The symbols move the nodes like this.
DG: q>FQ, d>ZL, b>QP, n>PF, i>FF, f>MF, h>LL
DD: q>QQ, d>GF, b>SR, n>BH, i>HP, f>SD, h>CJ
LB: q>TB, d>SQ, b>GS, n>MN, i>QJ, f>LL, h>MF
JZ: q>MZ, d>HG, b>NB, n>SM, i>LH, f>CD, h>ZQ
HG: q>FR, d>JZ, b>ZG, n>LD, i>DR, f>QH, h>FC
LD: q>JN, d>SM, b>QL, n>HG, i>-, f>-, h>-
RQ: q>SJ, d>LL, b>RN, n>MS, i>JT, f>SQ, h>ZL
BL: q>DT, d>FF, b>FL, n>QC, i>ZL, f>CC, h>JT
SM: q>QR, d>LD, b>SD, n>JZ, i>MH, f>SR, h>PH
FL: q>FC, d>SB, b>BL, n>NZ, i>DS, f>JC, h>FR
SZ: q>-, d>GS, b>SQ, n>-, i>BQ, f>RN, h>-
TB: q>LB, d>QB, b>BB, n>HP, i>BH, f>HH, h>GT
HN: q>RJ, d>-, b>HT, n>-, i>-, f>ZQ, h>CD
LM: q>GF, d>QQ, b>RP, n>MC, i>RG, f>DQ, h>HF
NZ: q>-, d>NQ, b>QC, n>FL, i>-, f>-, h>JN
LL: q>HH, d>RQ, b>FM, n>LS, i>TR, f>LB, h>DG
ZG: q>JT, d>NB, b>HG, n>QL, i>SJ, f>MG, h>DT
FM: q>LH, d>RN, b>LL, n>DZ, i>MZ, f>GS, h>QP
HT: q>RM, d>RL, b>HN, n>CJ, i>GT, f>FP, h>BH
FP: q>FF, d>DT, b>ZQ, n>ZB, i>FQ, f>HT, h>NB
QN: q>LS, d>PQ, b>MH, n>HH, i>SD, f>HP, h>NR
JT: q>ZG, d>TR, b>FR, n>DQ, i>RQ, f>MC, h>BL
MS: q>PQ, d>LS, b>DM, n>RQ, i>DQ, f>RG, h>BZ
SR: q>ZC, d>-, b>DD, n>CD, i>-, f>SM, h>-
NQ: q>PH, d>NZ, b>SG, n>SB, i>GB, f>FT, h>QR
SJ: q>RQ, d>HH, b>DR, n>PQ, i>ZG, f>QB, h>MB
DJ: q>QC, d>ZB, b>-, n>DT, i>-, f>-, h>QL
MC: q>MG, d>QJ, b>BQ, n>LM, i>SQ, f>JT, h>CC
CD: q>TJ, d>QH, b>BH, n>SR, i>BB, f>JZ, h>HN
DR: q>RN, d>LH, b>SJ, n>-, i>HG, f>-, h>-
ZL: q>MB, d>DG, b>DS, n>BZ, i>BL, f>BD, h>RQ
DZ: q>MH, d>DM, b>LS, n>FM, i>QR, f>LC, h>GB
ZB: q>SG, d>DJ, b>PH, n>FP, i>NR, f>CJ, h>SD
MG: q>MC, d>BH, b>QH, n>GF, i>QB, f>ZG, h>RL
ZC: q>SR, d>RP, b>QQ, n>TJ, i>LC, f>QR, h>FT
MH: q>DZ, d>-, b>QN, n>LH, i>SM, f>-, h>-
LS: q>QN, d>MS, b>DZ, n>LL, i>RR, f>MN, h>PF
BH: q>QJ, d>MG, b>CD, n>DD, i>TB, f>NB, h>HT
RR: q>SD, d>DQ, b>QR, n>TR, i>LS, f>QQ, h>SG
NR: q>PF, d>-, b>-, n>FQ, i>ZB, f>-, h>QN
GB: q>-, d>-, b>PF, n>QP, i>NQ, f>-, h>DZ
TJ: q>CD, d>BQ, b>QJ, n>ZC, i>GS, f>MZ, h>RJ
FQ: q>DG, d>MB, b>GQ, n>NR, i>FP, f>GT, h>HH
SD: q>RR, d>QL, b>SM, n>NB, i>QN, f>DD, h>ZB
PQ: q>MS, d>QN, b>-, n>SJ, i>QL, f>-, h>-
NB: q>TR, d>ZG, b>JZ, n>SD, i>HH, f>BH, h>FP
ZT: q>CJ, d>HF, b>FT, n>RM, i>MM, f>SG, h>QQ
HP: q>MN, d>-, b>-, n>TB, i>DD, f>QN, h>-
RG: q>-, d>MN, b>-, n>SQ, i>LM, f>MS, h>-
DM: q>-, d>DZ, b>MS, n>RN, i>JN, f>-, h>-
RJ: q>HN, d>JC, b>RM, n>FT, i>RT, f>SB, h>TJ
PF: q>NR, d>BZ, b>GB, n>DG, i>SG, f>MM, h>LS
DT: q>BL, d>FP, b>FC, n>DJ, i>MB, f>RL, h>ZG
MB: q>ZL, d>FQ, b>-, n>-, i>DT, f>-, h>SJ
HH: q>LL, d>SJ, b>LH, n>QN, i>NB, f>TB, h>FQ
FC: q>FL, d>ZQ, b>DT, n>-, i>-, f>-, h>HG
QH: q>BQ, d>CD, b>MG, n>-, i>-, f>HG, h>-
BD: q>-, d>MF, b>-, n>-, i>CC, f>ZL, h>SQ
FT: q>-, d>-, b>ZT, n>RJ, i>-, f>NQ, h>ZC
FR: q>HG, d>MZ, b>JT, n>JN, i>RN, f>BQ, h>FL
MN: q>HP, d>RG, b>LC, n>LB, i>QQ, f>LS, h>MM
MZ: q>JZ, d>FR, b>TR, n>QR, i>FM, f>TJ, h>SB
SB: q>ZQ, d>FL, b>FF, n>NQ, i>QP, f>RJ, h>MZ
LH: q>FM, d>DR, b>HH, n>MH, i>JZ, f>BB, h>GQ
CJ: q>ZT, d>-, b>-, n>HT, i>-, f>ZB, h>DD
RT: q>-, d>-, b>MF, n>-, i>RJ, f>QP, h>GS
PH: q>NQ, d>-, b>ZB, n>ZQ, i>-, f>-, h>SM
RL: q>CC, d>HT, b>-, n>-, i>-, f>DT, h>MG
QP: q>GQ, d>DS, b>DG, n>GB, i>SB, f>RT, h>FM
HF: q>-, d>ZT, b>-, n>CC, i>-, f>QC, h>LM
RM: q>HT, d>CC, b>RJ, n>ZT, i>MF, f>FF, h>QJ
QC: q>DJ, d>SG, b>NZ, n>BL, i>BZ, f>HF, h>DQ
SQ: q>QB, d>LB, b>SZ, n>RG, i>MC, f>RQ, h>BD
QJ: q>BH, d>MC, b>TJ, n>QQ, i>LB, f>TR, h>RM
JC: q>-, d>RJ, b>CC, n>-, i>-, f>FL, h>BQ
MM: q>-, d>-, b>-, n>MF, i>ZT, f>PF, h>MN
ZQ: q>SB, d>FC, b>FP, n>PH, i>GQ, f>HN, h>JZ
RP: q>-, d>ZC, b>LM, n>BQ, i>-, f>JN, h>-
GT: q>MF, d>-, b>-, n>-, i>HT, f>FQ, h>TB
QQ: q>DD, d>LM, b>ZC, n>QJ, i>MN, f>RR, h>ZT
GS: q>BB, d>SZ, b>LB, n>LC, i>TJ, f>FM, h>RT
QL: q>DQ, d>SD, b>LD, n>ZG, i>PQ, f>GF, h>DJ
TR: q>NB, d>JT, b>MZ, n>RR, i>LL, f>QJ, h>FF
JN: q>LD, d>QR, b>DQ, n>FR, i>DM, f>RP, h>NZ
SG: q>ZB, d>QC, b>NQ, n>FF, i>PF, f>ZT, h>RR
LC: q>-, d>-, b>MN, n>GS, i>ZC, f>DZ, h>-
BB: q>GS, d>-, b>TB, n>-, i>CD, f>LH, h>-
MF: q>GT, d>BD, b>RT, n>MM, i>RM, f>DG, h>LB
QB: q>SQ, d>TB, b>-, n>-, i>MG, f>SJ, h>-
DQ: q>QL, d>RR, b>JN, n>JT, i>MS, f>LM, h>QC
BZ: q>-, d>PF, b>-, n>ZL, i>QC, f>-, h>MS
BQ: q>QH, d>TJ, b>MC, n>RP, i>SZ, f>FR, h>JC
GF: q>LM, d>DD, b>-, n>MG, i>-, f>QL, h>-
DS: q>-, d>QP, b>ZL, n>-, i>FL, f>-, h>RN
GQ: q>QP, d>-, b>FQ, n>-, i>ZQ, f>-, h>LH
QR: q>SM, d>JN, b>RR, n>MZ, i>DZ, f>ZC, h>NQ
RN: q>DR, d>FM, b>RQ, n>DM, i>FR, f>SZ, h>DS
CC: q>RL, d>RM, b>JC, n>HF, i>BD, f>BL, h>MC
FF: q>FP, d>BL, b>SB, n>SG, i>DG, f>RM, h>TR

The rows follow the links: the fewer symbols apart two nodes are, the more alike their rows tend to be.

Rows of some nodes; one shown again gets a slightly different row:
MG: [-29  31  14 -29 -42 -38  75   4 -16  21  34   1   2 -26 -44 -35 -30 -25 -38   7  63  42 -92 -20  15 -20  19  78  50  61  32  10  62 -71 -18  -6  39  81   0 -24 -69]
LC: [-13  33 -14  48 -12 -32  10  63  51 -20 -39  74  26 -20   3  46 -15  24  65 -15 -54   8  17 -15 -39 -36 -14 -21 -62 -57 -13  86 -80  56  28 -16 -17  42 -50  22  36]
ZQ: [-28 -57  14 -11  64  60  -2 -69   9 -23  13 -55   4  80  -8  52  -9  21 -22  64  -3 -57 -40  65 -77  53  26 -17  32   6   4 -20  44 -45 -32 -14  97 -38  14 -20 -17]
QH: [-35   4 -18 -40 -61   1  64  -8  -9  10  69  -9  20 -21 -31  53 -38 -63  -1  68  22   8 -91 -18 -23 -15  47  58   5  35  -2 -15   7  -1 -30 -13  52  84 -57  57 -27]
QJ: [ -5   7  28  21  20 -11  -1 -47  25  18 -43  43 -21   1 -55   6 -72  40 -65  -1  24  49 -34   5  -4  20 -63  44   0  74  86  48  11 -15 -40 -36  38  41  31 -39 -34]
MF: [  11   19   -3   29   50   -2  -31   76    4   27 -113   66   -7  -30    0   -6  -28   48  -20  -47  -11    9   25    3  -35  -17  -38   84   66  -71   31   18    9  -33  -41    4   48   14  -32  -30   27]
FF: [ 14 -38  43  12  63  22 -53 -68 -12  38 -37 -24 -43  42 -28   0  -4  49 -74  15  -7 -12 -18  32  12  31 -35   8  25  15  48 -46  31 -12 -57   7  15 -43  56 -49 -17]
FR: [ 40 -63 -29   1 -81  15  -3 -50  -8   3  71 -46   6   9 -30  93 -14 -81 -29  45  -1  -1 -45 -30  39  -5 -10 -38 -28  48  -3 -79  -6 -21 -24  11   4  40  36  19  37]
BL: [ 16 -32  -7 -17 -22   2 -48 -68 -58  55  46 -40   0   7   9 -13  -2 -32 -71  21   5  13 -36 -28  64   9 -15  43  51  24  20 -92  35 -12 -36  21 -24 -21  64 -12  24]
HF: [  -7   46  -40  -41  -16   -8   39   25   16   33   60  -17    2   25   27  -54  -44    8   -6   27  -11   58  -14  -48  110   -4  -22   66   41    4   -1   14  -18   24  -19   -7 -105    3   40   25  -10]
SQ: [ 36  12 -30   4 -50 -47  -4  94   5  18 -14  34   3 -71 -31 -29 -14  -2 -34 -83  48  19 -10 -38   3 -99 -19  52  21   3  10 -12  17 -58 -17   6   7  59 -13  -1  30]
TJ: [ -8  -8   2  18 -34   7  22 -47  25 -19 -28  35   3  37 -49  82 -80   7 -14  66 -68  10 -40 -26 -19  51 -36  35 -18  26  37  19 -45  29 -62 -30  43  55 -13  31 -11]
RG: [  0  58 -39  19 -50 -76  24  88 -13  13  22  35  20 -66  -3 -50   9   0  -2 -62  32  51  18 -37  44 -66  -3  -3 -10 -41 -18  33 -60  22  27 -10 -68  29  -7  -1  26]
DD: [ -22   53   32  -20   38  -13   58    6   38  -18  -20   11  -31    2  -20  -55  -47   36   35   12   13   39    8    6   -1   35    3   38  -18   40   59  124   14   18   39  -36  -41    2   18   -9 -107]
PF: [ -3 -22  -7  34 110 -15 -59  39  21 -28 -47  33 -20   0  13 -55  49  69  23 -44  -7  -1  54  26   3 -14  -9 -59 -15 -93 -17  41 -16   1  31 -13 -62 -71  15 -29  28]
MZ: [ 24 -97  17  37   7  48 -12 -99  52 -29 -31  20   2  46 -78  91 -17  -7 -30  33 -28 -10   1  55 -55  34 -28 -67 -46  26  28 -28  14 -33 -39 -25  43   1  29   4  -2]
GQ: [  9 -19  36  -3  30  40 -41  44 -43  -2 -50 -23  24   2  56  58  59  -6  37  12 -24 -71  12  20 -75  36  25 -27  27 -39 -31 -34   8  19  28  37 112 -37 -54  36  53]
ZG: [ 10 -13  14 -26 -57 -12 -15 -63 -83  52  50 -77  -7 -29 -14 -16  31 -70  -3  17  70   2 -64   5  36   7  29  16  19  62  16 -57  51  -8  24  40  24  -8  20  -2 -44]
SG: [  1 -11  19 -14  56  14 -52 -68 -22   7 -14 -16 -39  83  49 -66   0  50   7  27 -35  32  41   2  37  59 -53 -24 -17  -8   7   2 -13  56  12  -9 -76 -68  69 -18  -8]
LS: [  3  28  14  32  15 -60 -62   8  -2 -20 -38  59 -10 -34   8 -23  32  15  23 -48  13   1  60  19   3   8 -34 -75 -71 -38 -12  41 -24  59  58  12 -52 -62   6 -11  20]
JZ: [  1 -34  29  -9 -25  41 -13 -97   8 -10  -5 -21  15  42 -14  73  -8 -55  12  70   9 -28 -30  20 -61  74  26 -40 -52  56   2  -4  14  27 -13  21  64  -3 -33   4 -23]
BH: [-26  55  31 -23  -4 -32  16 -32 -26  11 -56  50  -9  10   0 -31 -48 -12  -7  39  16  15 -66 -10 -22  60 -17  64  -3  80  77  68  20  47 -12  -6  66  12 -28 -15 -77]
NR: [-32  23  22  14  82 -12 -53  42 -35  -2 -31  -9  -7   3  86 -57  53  32  46 -16 -10 -35  33  32 -11  26  29 -28   6 -70 -19  26 -12  59  70  27 -13 -75  -7  11 -12]

Each walk starts at a row. The symbols on each line, taken left to right, move it on to the next node.
Answer with the node's row; about right is enough.
new walk
[-32  15 -17   1  17  20  74  -6 114 -49  17  13   2  56 -41  41 -79  26  16  40 -56  47  27   6  -4  14 -33   4 -56  23  11  87 -64  -6 -23 -49 -45  50  26  18 -36]
f h n n f b
[-25  15  -8 -15  72  20  39  12  69   9 -38   6 -25  54   2 -53 -57  72 -17  22 -38  48  10   2  35   6 -50  51  39  17  31  64 -21  20 -48 -32 -78 -10  53 -14 -35]
n f b i
[ 20 -69  -8  38  44  34 -37  20  21  -7 -67  11  -9  19   5  78  30  33   7 -14 -64 -57  45  15 -64 -24  -9 -31  10 -54 -39 -54 -14 -48 -28  -7  58 -21 -36 -12  74]
new walk
[ 43  11  43  34  36   3 -89  15 -67  47 -77  21 -17  -1  39  -6  37  37 -19 -41 -15 -41  24  10  -9  -5 -48   6  32 -52  11 -46  14  16 -14  12  44 -72 -13 -13  74]
h d d i
[  40  -15   66    8  -23   -9  -72 -107  -40   12  -17    9  -36   33  -31   -5  -21  -13  -43   11   -7    7  -35   -6  -12   65  -69   -9  -40   64   61  -35   42   45  -23   -3   19  -51   33  -42   -6]
n f b i b
[-24  56  10  29  28 -63  -6  65  31 -22 -51  83   2 -57  -8 -32 -12  68  31 -65  10  49  45  10 -13 -30 -48 -13 -26 -45  19  84 -44  12  -1 -11 -38   4 -19 -19 -11]
new walk
[  -2    3   20    6   30   -7   -6   27   37  -37    9    2   15   -5   49   -1   47  -26   69    0  -14  -56   36   32  -89    9   25 -103  -80  -50  -46   37  -35   60   55   10   -1  -49  -46   21   17]
q d n d
[ 40 -30  11  27 -34  32 -71   1  -4  -7 -60  26   7  -7   1  83  12 -14  12 -24 -33 -44  31   3 -71  -3  -1 -43 -68 -35 -23 -59 -26  28  14   7  61  -6 -40  18  86]
b q d n
[-12  47   8 -17 -23 -60  -9  59 -42   7  60 -15  -5 -61  26 -64  63 -31  43 -68  55   1  13   3   3 -24  35 -65 -18 -30 -48   6 -12  31  77  30 -43 -30 -11  -6   1]
new walk
[-57  44   0 -10   0  32  81   0  43 -48  18   4   8  53   7  18 -62 -23  67  80 -53  34  -1   2 -26  33  23   7 -42  27 -19  79 -53  80   9 -18  -2  31 -22  37 -60]
n q b b b d
[ 14  45 -10  -6 -72 -41  13   0 -11  19  19  42   5 -53 -19 -29 -37 -41 -54  10  27  54 -84 -40  65 -15 -22  83  30  53  56 -41 -10 -26 -48 -24  -9  70  24 -18 -10]
f h i q
[  3   0  32 -18 -13   4 -52  50 -88  46  26 -29  23 -40  72 -38  67 -27   6 -43  58 -48 -41  -1  18 -46  39  18  45 -48 -10 -70  47 -19  25  52  34 -27 -54  -5  18]
new walk
[  3  -4 -15 -36 -63  33  54 -28  -4 -32 110 -61  16   5  20 -11   9 -83  44  43   1   1  21   3  21  12  58 -50 -56  35 -66   1 -25   5  36  15 -72   5  -5  14 -40]
q n i b n i
[  19    7  -15  -34  -27  -31  -10  -65  -20    2   82  -37  -26  -18    4  -62   22  -21    3  -16   20   54    8  -23  122  -14    6  -20  -47   32    6  -27  -25   31    9   31 -124  -15   54   -2  -27]
b n n h d
[ -2 -47 -12   4  68  52   3 -39  74 -49  -9 -44 -10  69   0  31 -24  38  40  57 -83   9  75  31 -16  41  -4 -49 -44  -4 -45  30 -22   1 -30 -23 -55 -43  68   9 -12]
new walk
[ 37  49  68  13 -18  -8 -84   9 -76   4 -68  24 -14 -40  18 -22  35 -18  21 -33  31 -40   1  16 -74  -2  10 -18 -41 -23  10 -16  42  15  59  39  85 -55 -41 -21  -2]
i h n q h
[ 24 -15  27  -1  44  10  -6 -95  31 -21 -14  21 -46  48 -36 -46 -10  29   4 -47 -26  43  74  23  25  28 -29 -58 -94  39  10  42  -8   6  11 -23 -80 -56  92 -40 -53]
q d q f
[-12  27 -28 -25 -22 -34  63  14  22  -6  35   6 -11 -11 -37 -73 -51  18 -13 -27  20  95 -10 -45  82 -42 -25  54 -10  22  11  32 -15 -30  -4 -38 -98  34  43 -21 -41]
new walk
[ 15  20 -43  -1 -79 -27  32  62  12  15  -3  37  44 -60 -32  42   2 -37   6  -6   1   6  -6 -46 -14 -48 -13  29   4 -27 -10 -49 -28 -33 -23  14  17  99 -71  57  78]
b q d n
[-32  88  13  14   3 -59  10  76   1  -1 -26  59   5 -36  28 -65  -1  30  58 -19   4   0  30  -6 -29 -12  10   2 -28 -21   8  73 -38  60  64   3  -5 -13 -65  14 -22]
f q n n n
[ 63 -32  45  42  23 -18 -82  15 -22   0 -95  50 -37 -23 -36   6  25  23 -21 -96  46 -29  61  36 -34 -32 -32 -33 -42 -22  18 -20  46 -40 -11  -2  35 -25 -15 -37  27]
new walk
[-49  75  -5 -41  43  13  38  -1  -7  12 -20  -3  -8  52  44 -63 -36  29  38  49 -26  18   6   4   4  40  -3  79  38  19  16  87 -13  49   1 -15 -27 -31  13   7 -75]
n f i i
[ -7  -9  45 -14  43  34 -56 -75 -71  17 -38 -33 -40  49  43 -26   8  12 -23  59  21 -35 -40  19 -14  92  -4  14  33  51  38  -2  74  35   1  25  62 -65  25 -35 -30]
d h q
[ 41 -57  32 -22 -37  -5 -15 -70 -19  18  41 -12 -24 -17 -56 -24  12 -27 -69 -34  63  32 -30 -17  53 -26  -9   3   5  42  35 -71  33 -68 -27   0 -27   9  66 -33  -1]
new walk
[-11 -30  18 -13  20  51  53 -71  56 -62  30 -33 -20  48 -30   7  -5  11  55  50 -26   6  50  52 -33  66  50 -53 -69  36 -15  45  -2   6  35  -1 -12 -32  18 -12 -68]
d q b b f
[  5  33 -39 -22 -48  -1  77  18  60 -14  69  -9  23  12 -29   6 -51 -30  11  36 -26  44  -7 -53  54 -24  -2  37 -31  25 -23   9 -50  39 -16 -40 -70  63  -8  44  16]
n b b d h
[-32 -40 -16  18  43  44  29 -17  52  -5 -19   9  -2  51 -34  69 -62  60 -31  49 -37  13 -44 -17 -26  24 -34  44  47  16  18  25 -19 -11 -88 -43  56  53   4  11  17]
